How the items are linked:
z792 bo z374
z792 pu z150
z792 ru z215
z374 bo z467
z374 pu z533
z374 ru z514
z556 bo z838
z556 pu z153
z556 ru z818
z798 bo z701
z798 pu z113
z798 ru z293
z685 bo z957
z685 pu z377
z685 ru z293
z829 bo z380
z829 pu z555
z829 ru z330
z113 bo z88
z113 pu z74
z113 ru z932
z831 bo z796
z831 pu z952
z831 ru z311
z293 bo z282
z293 pu z734
z293 ru z618
z311 bo z153
z311 pu z409
z311 ru z22
z945 bo z618
z945 pu z513
z945 ru z790
z461 bo z880
z461 pu z701
z461 ru z88
z338 bo z90
z338 pu z932
z338 ru z685
z684 bo z818
z684 pu z831
z684 ru z200
z282 bo z602
z282 pu z618
z282 ru z541
z437 bo z627
z437 pu z90
z437 ru z917
z883 bo z657
z883 pu z254
z883 ru z612
z709 bo z409
z709 pu z821
z709 ru z917
z796 bo z205
z796 pu z774
z796 ru z498
z533 bo z792
z533 pu z514
z533 ru z191
z942 bo z350
z942 pu z926
z942 ru z461
z467 bo z191
z467 pu z792
z467 ru z150
z818 bo z311
z818 pu z703
z818 ru z612
z445 bo z958
z445 pu z657
z445 ru z158
z790 bo z19
z790 pu z335
z790 ru z377
z602 bo z932
z602 pu z917
z602 ru z726
z601 bo z129
z601 pu z467
z601 ru z618
z957 bo z338
z957 pu z338
z957 ru z161
z409 bo z387
z409 pu z774
z409 ru z488
z19 bo z513
z19 pu z433
z19 ru z430
z726 bo z147
z726 pu z618
z726 ru z589
z514 bo z150
z514 pu z351
z514 ru z335
z200 bo z627
z200 pu z22
z200 ru z265
z268 bo z880
z268 pu z387
z268 ru z709
z774 bo z709
z774 pu z488
z774 ru z461
z254 bo z565
z254 pu z612
z254 ru z308
z129 bo z393
z129 pu z191
z129 ru z374
z821 bo z774
z821 pu z880
z821 ru z825
z657 bo z498
z657 pu z158
z657 ru z514
z406 bo z433
z406 pu z393
z406 ru z601
z387 bo z703
z387 pu z709
z387 ru z821
z153 bo z952
z153 pu z158
z153 ru z565
z838 bo z265
z838 pu z703
z838 ru z409
z150 bo z533
z150 pu z215
z150 ru z600
z205 bo z612
z205 pu z350
z205 ru z627
z158 bo z883
z158 pu z691
z158 ru z926
z926 bo z612
z926 pu z371
z926 ru z620
z265 bo z678
z265 pu z917
z265 ru z387
z361 bo z330
z361 pu z829
z361 ru z875
z508 bo z685
z508 pu z798
z508 ru z563
z917 bo z618
z917 pu z957
z917 ru z508
z429 bo z565
z429 pu z200
z429 ru z22
z377 bo z508
z377 pu z293
z377 ru z602
z703 bo z268
z703 pu z409
z703 ru z429
z589 bo z945
z589 pu z19
z589 ru z433
z563 bo z293
z563 pu z547
z563 ru z602
z147 bo z701
z147 pu z541
z147 ru z945
z932 bo z508
z932 pu z467
z932 ru z734
z335 bo z600
z335 pu z191
z335 ru z380
z701 bo z825
z701 pu z774
z701 ru z437
z678 bo z22
z678 pu z838
z678 ru z265
z397 bo z380
z397 pu z875
z397 ru z445
z120 bo z335
z120 pu z361
z120 ru z397
z488 bo z821
z488 pu z461
z488 ru z701
z934 bo z397
z934 pu z958
z934 ru z498
z330 bo z120
z330 pu z380
z330 ru z934
z433 bo z790
z433 pu z374
z433 ru z129
z691 bo z254
z691 pu z926
z691 ru z371
z74 bo z437
z74 pu z338
z74 ru z974
z974 bo z917
z974 pu z945
z974 ru z377
z600 bo z958
z600 pu z120
z600 ru z361
z565 bo z684
z565 pu z627
z565 ru z657
z952 bo z556
z952 pu z311
z952 ru z684
z88 bo z798
z88 pu z437
z88 ru z90
z90 bo z74
z90 pu z917
z90 ru z200
z620 bo z829
z620 pu z350
z620 ru z350
z612 bo z691
z612 pu z308
z612 ru z829
z393 bo z361
z393 pu z601
z393 ru z467
z958 bo z875
z958 pu z498
z958 ru z883
z555 bo z926
z555 pu z796
z555 ru z268
z446 bo z200
z446 pu z821
z446 ru z838
z873 bo z563
z873 pu z74
z873 ru z282
z215 bo z514
z215 pu z600
z215 ru z406
z618 bo z541
z618 pu z589
z618 ru z19
z734 bo z393
z734 pu z726
z734 ru z618
z880 bo z161
z880 pu z825
z880 ru z798
z430 bo z406
z430 pu z129
z430 ru z191
z380 bo z361
z380 pu z934
z380 ru z958
z513 bo z589
z513 pu z790
z513 ru z932
z161 bo z377
z161 pu z387
z161 ru z547
z498 bo z691
z498 pu z883
z498 ru z555
z350 bo z796
z350 pu z831
z350 ru z952
z825 bo z461
z825 pu z798
z825 ru z541
z22 bo z446
z22 pu z265
z22 ru z268
z547 bo z873
z547 pu z602
z547 ru z734
z371 bo z308
z371 pu z620
z371 ru z205
z351 bo z254
z351 pu z945
z351 ru z513
z308 bo z926
z308 pu z829
z308 ru z555
z627 bo z429
z627 pu z446
z627 ru z678
z191 bo z601
z191 pu z374
z191 ru z602
z541 bo z726
z541 pu z974
z541 ru z513
z875 bo z934
z875 pu z445
z875 ru z657

The rows follow the links: the fewer symbols apart two items are, the more alike their rows tend to be.

Rows of some items; one shown again gets a slightly different row:
z205 -> [50, 90, -1, 104, 16, 21, 70, 24, -18, 5, -7, -10, 51, 39, -16, 15, -24, 44, 7, -10, 34, 53, -50, 28, 21, 24, -30, 51, 9, 39, -55, -56, 24, -23, -59, 22, 20, 36, 74, -20, -7, 15, -15, 0, -36, -73, -49, 16, -129, -44]
z446 -> [13, 17, 82, 33, 16, 39, 11, 50, 59, -22, -38, -28, 22, 56, -45, 41, -12, 42, 25, -6, -49, -48, -58, 35, -12, -48, -55, 48, 25, 61, -59, -63, -70, -17, -29, 46, 27, -3, 58, 33, 125, 71, -46, -17, 3, 19, -30, 0, 16, 1]
z147 -> [-3, -55, 30, -83, -48, -30, -50, -55, -53, -64, 7, 41, -27, -70, -9, -45, 36, -17, -10, -7, -54, -10, 42, 13, -6, 14, 52, -1, -10, -88, 37, 51, 23, 18, 85, -38, 47, -41, -35, 20, 40, 28, 25, -11, 51, 84, 28, -38, 78, -41]
z618 -> [-29, -73, 4, -98, -35, -34, -63, -50, -36, -34, 15, 29, -42, -64, 9, -41, 37, -40, -11, 0, -33, -22, 53, -16, -13, 6, 52, -30, -16, -78, 57, 62, 10, 21, 75, -36, 9, -35, -58, 19, 4, -7, 31, -7, 46, 78, 42, -34, 103, -1]
z942 -> [66, 89, 16, 102, -4, 9, 63, -2, -46, -15, 0, -2, 47, 16, -23, -6, -13, 49, 0, -16, 9, 74, -45, 42, 32, 32, -15, 64, -4, 8, -62, -46, 39, -14, -25, 4, 57, 12, 75, -13, 9, 38, -8, 1, -24, -43, -45, 3, -123, -75]
z433 -> [-73, -77, -42, -76, 21, -8, -49, 11, 61, 49, 9, -17, -49, -2, 33, 14, 4, -46, -5, 22, 10, -55, 40, -45, -23, -36, 2, -79, -1, 11, 59, 46, -42, 16, -1, -4, -80, -7, -76, 7, -44, -54, 0, 8, 8, 24, 46, 8, 100, 100]
z200 -> [13, 16, 81, 31, 18, 38, 13, 47, 54, -25, -38, -31, 29, 55, -45, 40, -10, 40, 22, -5, -46, -50, -60, 32, -13, -45, -56, 50, 23, 64, -61, -67, -66, -19, -29, 50, 28, 3, 64, 35, 124, 67, -44, -18, 3, 15, -34, 1, 11, 2]
z488 -> [28, 4, 100, 5, -13, 17, 0, 7, -6, -72, -33, -6, 23, 12, -58, 6, 10, 45, 17, -15, -72, -33, -42, 53, -5, -18, -19, 68, 18, -1, -48, -48, -32, -12, 15, 26, 66, -10, 68, 40, 138, 87, -28, -33, 35, 53, -30, -20, 16, -59]
z589 -> [-50, -83, -21, -105, -17, -28, -68, -34, -1, -4, 15, 13, -50, -51, 23, -23, 25, -45, -12, 12, -23, -38, 57, -26, -16, -6, 40, -55, -11, -53, 70, 67, -6, 25, 54, -30, -27, -25, -73, 12, -19, -30, 26, -3, 37, 65, 48, -20, 109, 39]
z555 -> [51, 89, -34, 100, 7, 4, 70, -2, -47, 21, 7, 5, 46, 15, 6, -6, -21, 22, -9, -9, 59, 77, -27, 10, 27, 48, -6, 34, -9, 16, -36, -33, 53, -18, -42, 2, 17, 34, 47, -39, -61, -18, 8, 13, -44, -85, -38, 17, -140, -49]
z150 -> [-63, -45, -52, -35, 39, 7, -25, 32, 77, 80, 9, -32, -37, 30, 41, 29, -12, -39, -2, 27, 38, -38, 22, -53, -17, -35, -22, -74, -4, 47, 39, 22, -48, 9, -35, 10, -97, 13, -58, -4, -68, -70, -2, 18, -15, -17, 34, 23, 57, 112]
z825 -> [34, -14, 81, -28, -41, -11, -21, -35, -48, -84, -16, 21, 3, -34, -51, -31, 29, 25, 2, -18, -77, -6, -13, 47, 0, 5, 19, 56, 0, -56, -20, -5, 3, 5, 65, -5, 87, -35, 35, 34, 111, 80, 2, -29, 49, 81, -10, -42, 39, -74]
z790 -> [-52, -75, -36, -96, -10, -25, -59, -31, 4, 14, 15, 19, -47, -44, 34, -21, 24, -58, -12, 12, 2, -34, 58, -44, -18, -1, 41, -62, -13, -44, 72, 67, -3, 16, 45, -29, -39, -21, -86, 2, -44, -51, 31, 8, 22, 42, 48, -14, 102, 51]
z709 -> [20, 3, 98, 11, -4, 24, -1, 21, 17, -60, -37, -13, 24, 27, -60, 17, 5, 44, 20, -13, -68, -42, -50, 46, -9, -31, -32, 65, 22, 17, -51, -52, -49, -13, 2, 32, 57, -7, 65, 44, 143, 87, -36, -28, 27, 48, -29, -13, 21, -36]
z612 -> [48, 86, -36, 99, 10, 4, 70, 4, -38, 25, 10, 2, 39, 19, 12, 0, -22, 20, -5, -6, 65, 70, -28, 2, 25, 44, -7, 27, -6, 24, -33, -30, 51, -18, -47, 3, 10, 34, 41, -39, -67, -25, 8, 17, -48, -92, -38, 20, -140, -38]
z798 -> [27, -22, 61, -40, -47, -24, -28, -49, -70, -86, -5, 31, -6, -54, -36, -43, 33, 7, -4, -17, -68, 8, 10, 35, 1, 24, 39, 43, -7, -78, -1, 13, 23, 8, 77, -22, 80, -37, 14, 26, 81, 62, 17, -23, 54, 79, 3, -44, 40, -76]
z158 -> [40, 81, -58, 93, 11, 0, 64, 6, -35, 42, 19, 1, 33, 16, 22, -2, -22, 11, -13, -3, 72, 79, -16, -7, 29, 44, -4, 13, -12, 21, -24, -21, 54, -13, -44, -3, -4, 28, 23, -44, -91, -35, 14, 23, -49, -97, -25, 23, -133, -26]

Each walk starts at a row. The symbols on each line, taken left to right, move it on to the next item.
Each answer is a row, close to the row of the item it stands for.
[-68, -55, -45, -50, 32, 5, -37, 31, 85, 69, 7, -26, -41, 25, 35, 31, -10, -40, -1, 22, 21, -49, 23, -47, -23, -45, -17, -77, 1, 41, 41, 28, -51, 12, -25, 8, -88, 1, -61, 4, -47, -58, -9, 16, -11, 0, 38, 21, 76, 107]
pu bo bo pu ru ru	[-16, -64, 19, -89, -41, -36, -55, -59, -54, -57, 8, 37, -31, -72, -4, -50, 40, -25, -10, -8, -41, -16, 50, 4, -7, 20, 58, -13, -12, -90, 51, 53, 25, 19, 80, -40, 31, -32, -42, 20, 21, 8, 28, -15, 53, 78, 30, -34, 81, -32]
pu ru pu bo pu pu bo bo ru ru	[31, -13, 70, -34, -45, -16, -21, -45, -62, -90, -7, 31, 0, -46, -42, -39, 29, 20, 1, -22, -73, -1, 4, 48, 4, 18, 34, 49, 0, -73, -10, 10, 21, 7, 69, -19, 82, -32, 24, 27, 92, 73, 7, -26, 47, 76, -4, -36, 34, -85]
[7, 4, 84, 19, 19, 37, 1, 45, 54, -29, -41, -31, 21, 53, -48, 39, -7, 42, 27, -6, -53, -60, -55, 35, -18, -47, -52, 43, 27, 52, -54, -63, -73, -15, -27, 49, 24, 6, 64, 42, 124, 69, -47, -25, 11, 31, -29, 0, 25, -1]
ru pu pu ru ru ru pu bo ru	[-71, -70, -40, -68, 29, 2, -45, 25, 74, 54, 4, -22, -47, 11, 37, 23, -4, -40, 1, 21, 12, -59, 36, -45, -24, -42, -5, -78, 2, 26, 52, 35, -48, 14, -9, 0, -84, -3, -69, 7, -43, -56, -4, 9, 0, 14, 42, 13, 94, 100]
ru ru ru bo bo pu ru bo	[36, 0, 89, -17, -41, 3, -14, -14, -24, -88, -21, 25, 16, -19, -49, -14, 13, 34, 12, -21, -78, -19, -18, 48, -1, -9, 10, 61, 8, -35, -31, -16, 2, -1, 53, 3, 92, -36, 39, 27, 129, 99, -14, -25, 34, 63, -18, -25, 31, -74]
[-67, -61, -57, -62, 22, -4, -39, 16, 65, 62, 17, -13, -41, 5, 42, 18, -4, -48, -2, 22, 28, -43, 40, -51, -20, -31, 1, -81, -3, 21, 57, 42, -35, 14, -11, -5, -89, -2, -75, -5, -67, -70, 5, 16, -6, 3, 44, 19, 80, 102]
ru pu ru bo bo ru	[-36, -4, -91, 9, 31, -7, 5, 11, 25, 86, 27, -13, -18, 9, 55, 11, -15, -39, -12, 19, 79, 20, 30, -58, 2, 8, 0, -70, -9, 26, 40, 28, 10, 5, -38, -9, -83, 21, -53, -35, -133, -92, 20, 30, -36, -61, 26, 25, -21, 77]
bo ru bo bo ru pu bo bo bo	[46, 81, -44, 90, 4, -2, 67, -6, -49, 27, 11, 12, 40, 10, 15, -8, -15, 9, -8, -8, 76, 76, -20, -7, 25, 52, 1, 25, -14, 14, -24, -27, 60, -21, -38, -6, 12, 33, 31, -45, -76, -31, 20, 16, -49, -92, -32, 13, -132, -40]
[13, 20, 73, 42, 23, 44, 20, 58, 61, -14, -38, -37, 27, 65, -45, 45, -17, 45, 24, -4, -36, -46, -63, 32, -10, -47, -59, 46, 27, 68, -60, -67, -67, -18, -44, 51, 15, 11, 62, 28, 107, 62, -47, -16, -6, 2, -36, 8, -4, 4]
ru pu pu ru pu ru pu ru bo bo	[-19, -66, 11, -94, -39, -36, -57, -59, -46, -44, 14, 32, -38, -70, 5, -47, 37, -29, -12, -3, -41, -13, 52, -4, -7, 13, 57, -20, -14, -86, 54, 60, 20, 24, 79, -40, 20, -34, -48, 18, 9, 3, 28, -8, 51, 82, 38, -33, 88, -19]
pu bo bo pu pu bo	[-33, -74, -12, -99, -35, -35, -62, -45, -26, -27, 16, 28, -48, -68, 14, -38, 28, -37, -10, 3, -32, -17, 61, -14, -9, 4, 53, -40, -12, -77, 61, 73, 20, 26, 72, -42, 2, -36, -64, 13, -13, -12, 27, -3, 43, 70, 48, -24, 94, 3]
[40, 80, -46, 89, 9, 3, 69, 0, -36, 30, 7, 11, 38, 18, 21, -1, -22, 6, -8, -5, 77, 66, -19, -10, 23, 48, -3, 21, -14, 22, -24, -29, 53, -24, -43, -2, 2, 37, 28, -47, -79, -38, 18, 17, -54, -99, -34, 21, -133, -32]
bo pu ru bo pu bo	[5, 9, 79, 26, 24, 40, 8, 50, 61, -19, -40, -38, 22, 58, -48, 45, -11, 41, 24, -6, -46, -52, -59, 31, -12, -51, -57, 42, 28, 64, -54, -62, -76, -17, -37, 50, 17, 5, 61, 38, 115, 64, -51, -18, 7, 21, -28, 4, 14, 8]
pu pu pu ru ru pu ru	[46, 12, 87, 3, -32, -1, -2, -17, -40, -84, -17, 12, 16, -18, -56, -17, 18, 43, 7, -23, -75, 4, -25, 57, 4, 1, 5, 72, 6, -37, -42, -26, 0, 0, 45, 2, 87, -25, 59, 34, 118, 91, -15, -25, 38, 61, -22, -28, 4, -83]
[15, 38, 56, 63, 32, 44, 34, 55, 61, 5, -36, -40, 33, 70, -34, 49, -19, 42, 23, -1, -15, -29, -68, 23, -7, -42, -67, 48, 23, 80, -64, -75, -64, -23, -59, 55, 5, 17, 67, 17, 81, 45, -45, -10, -16, -19, -37, 10, -28, 12]
bo bo ru pu ru ru ru	[7, -43, 24, -67, -48, -35, -42, -63, -75, -69, 8, 40, -21, -78, -14, -54, 33, -13, -12, -8, -50, 6, 40, 16, 1, 30, 57, 7, -10, -102, 39, 51, 45, 21, 81, -43, 52, -27, -19, 17, 24, 26, 29, -20, 53, 76, 24, -35, 52, -61]
pu bo bo bo bo	[-4, -52, 19, -77, -46, -39, -50, -63, -67, -59, 11, 36, -29, -75, -7, -56, 36, -15, -14, -9, -48, 2, 46, 12, 0, 27, 60, -5, -12, -97, 43, 52, 36, 23, 81, -43, 39, -32, -33, 18, 18, 14, 28, -14, 54, 79, 29, -35, 66, -45]
[20, 7, 95, 16, 7, 30, 2, 28, 32, -46, -37, -24, 22, 37, -53, 22, 2, 44, 22, -7, -64, -42, -56, 48, -12, -36, -43, 60, 19, 32, -55, -58, -61, -15, -6, 38, 49, -7, 64, 44, 136, 79, -38, -23, 20, 43, -29, -15, 22, -21]
pu pu ru ru bo bo bo ru bo	[13, 27, 72, 45, 23, 38, 23, 50, 49, -22, -35, -38, 32, 58, -50, 42, -15, 55, 24, -5, -45, -38, -60, 47, -3, -39, -57, 49, 28, 58, -66, -65, -56, -13, -42, 49, 21, 17, 77, 34, 109, 67, -51, -23, 3, 11, -38, 9, -13, -11]
ru bo pu ru bo pu	[19, 16, 90, 28, 12, 35, 10, 40, 45, -37, -38, -24, 27, 46, -50, 34, -6, 44, 27, -9, -54, -44, -57, 42, -11, -44, -48, 55, 24, 47, -60, -63, -62, -20, -17, 44, 39, -1, 65, 35, 132, 81, -43, -21, 9, 24, -31, -7, 12, -16]
